Here is a tiny trained network, its code and every weight. The questions are about switching its units off for an input and a class, where a switched-off unit gives its printed mean instead of its output.

import numpy as np


def w(rows, s, z=0):
    codes = np.array(rows[::2]) - 128.0
    scale = np.full(codes.shape[1], s)
    scale[-1] = z or s
    return codes * scale


def f(y):
    return np.maximum(y, 0)


def log_softmax(a):
    a = a - a.max(-1, keepdims=True)
    return a - np.log(np.exp(a).sum(-1, keepdims=True))


def net(x, mask):
    res = np.array(x, float).reshape(1, 6) / 4 @ E
    y = f(res @ A[0][:, :-1].T + A[0][:, -1])
    res = res + np.where(mask, y, B[0][:, -1]) @ B[0][:, :-1]
    return log_softmax(res[-1] @ U[:, :-1].T + U[:, -1])


A, B = {}, {}
E = w([
[45,213,131,2,182,64,111],'x0',
[129,130,134,131,140,128,126],'x1',
[189,65,21,121,211,95,238],'x2',
[204,227,190,89,68,17,133],'x3',
[152,143,128,119,164,160,104],'x4',
[125,127,132,134,134,122,130],'x5',
],0.011)
A[0] = w([
[169,59,135,188,113,125,112,202],'N1',
[119,102,118,176,125,149,161,134],'N2',
[43,132,147,187,141,151,58,167],'N3',
[74,205,114,76,124,57,58,164],'N4',
[34,106,118,106,75,224,81,163],'N5',
[149,151,140,122,81,85,137,151],'N6',
[73,68,58,110,165,98,146,154],'N7',
[144,76,127,175,96,155,139,182],'N8',
[226,56,174,232,106,131,101,255],'N9',
[177,162,158,148,169,102,166,130],'N10',
[82,169,174,61,132,71,86,128],'N11',
[194,132,72,98,120,88,133,107],'N12',
[96,70,142,132,117,137,39,155],'N13',
[38,148,83,125,136,211,134,204],'N14',
[175,147,202,130,98,90,66,131],'N15',
[135,150,195,147,87,114,101,137],'N16',
[206,137,135,117,140,73,171,93],'N17',
[148,153,139,130,49,161,79,166],'N18',
[208,84,178,159,39,95,155,162],'N19',
[165,91,57,103,148,90,170,181],'N20',
[117,77,12,148,153,150,93,147],'N21',
],0.011,0.0073)
B[0] = w([
[185,124,102,171,87,194,160,207],'N1',
[148,84,130,144,118,131,179,173],'N2',
[53,255,136,174,73,87,165,198],'N3',
[76,120,103,46,81,151,153,238],'N4',
[92,223,129,196,130,69,184,211],'N5',
[110,119,206,138,69,137,114,176],'N6',
[113,64,97,80,196,79,176,192],'N7',
[200,56,124,220,110,181,153,197],'N8',
[209,94,141,196,70,242,106,254],'N9',
[91,206,152,185,57,128,158,165],'N10',
[54,119,150,96,88,137,150,222],'N11',
[62,206,72,248,119,102,195,171],'N12',
[131,192,80,248,88,105,129,179],'N13',
[70,111,111,153,175,38,213,206],'N14',
[188,84,234,110,94,155,101,195],'N15',
[182,73,162,105,129,186,24,182],'N16',
[110,226,89,211,67,58,128,180],'N17',
[144,121,213,155,102,152,19,186],'N18',
[199,154,162,154,150,148,92,203],'N19',
[124,101,124,157,167,75,229,208],'N20',
[115,73,54,98,188,202,195,205],'N21',
],0.0071,0.018)
U = w([
[139,190,115,253,121,112,140,105],'0',
[65,225,72,149,109,47,144,223],'1',
[156,56,85,145,150,144,154,1],'2',
[98,97,94,83,206,69,153,194],'3',
[181,130,160,147,128,136,58,60],'4',
[113,139,172,56,106,135,130,21],'5',
],0.011,0.00076)

Each question gives the input, the list of numbers given to net, and the class t.
The units are the neurons (one row each of A and B). Each row of codes is followed by its name. A weight is (code - 128) times the scale printed after its matrix; where a second scale follows, it is the last column's (A, B and U).
mask holds one flag per neuron, in row order. A switched-off neuron (its flag False) gives its mean, the last column of its row in B, instead of its output. The means were averaged over made-up inputs and are rounded, as every weight is.
A unit's drop is (log p(t) with every unit on - log p(t) with that unit switched off) / (log p(t) with every unit on - log p(t) with every unit switched off).
The circuit of an input: a set's keep is (log p(t) with only the set's units on - log p(t) with every unit switched off) / (log p(t) with every unit on - log p(t) with every unit switched off). Starting from the 12 units with the biggest drops (on a tie, the unit counted first), units are removed one at a time, each time the one whose removal leaves the highest keep (on an exact tie, the one counted first), for as long as the keep stays at least 0.8.
circuit, biggest first: the units of the circuit, biggest drop first
top k neurons: the k neurons with the biggest drops, biggest first
drop when u is switched off: that unit's drop, to one decimal
input [8,-7,2,-8,0,-3], class 3: circuit, biggest first => N7
input [1,-7,8,-3,-6,-6], class 3: circuit, biggest first => N9, N7
input [1,-2,-8,3,-1,7], class 5: top 3 neurons => N4, N11, N9
input [6,2,-7,0,-1,-2], class 1: top 3 neurons => N3, N5, N9
input [-1,3,-7,1,5,2], class 4: top 2 neurons => N16, N15
input [1,-8,3,4,1,-3], class 1: top 2 neurons => N9, N8
input [-4,6,1,-7,-5,-7], class 2: top 2 neurons => N21, N7
input [6,-7,0,3,-5,-3], class 5: drop when N13 is switched off => 0.1
input [2,-6,3,8,3,8], class 1: drop when N9 is switched off => 0.2
input [1,-1,-2,-1,3,0], class 1: drop when N9 is switched off => 0.3
input [-2,7,0,3,4,5], class 4: drop when N5 is switched off => 0.2
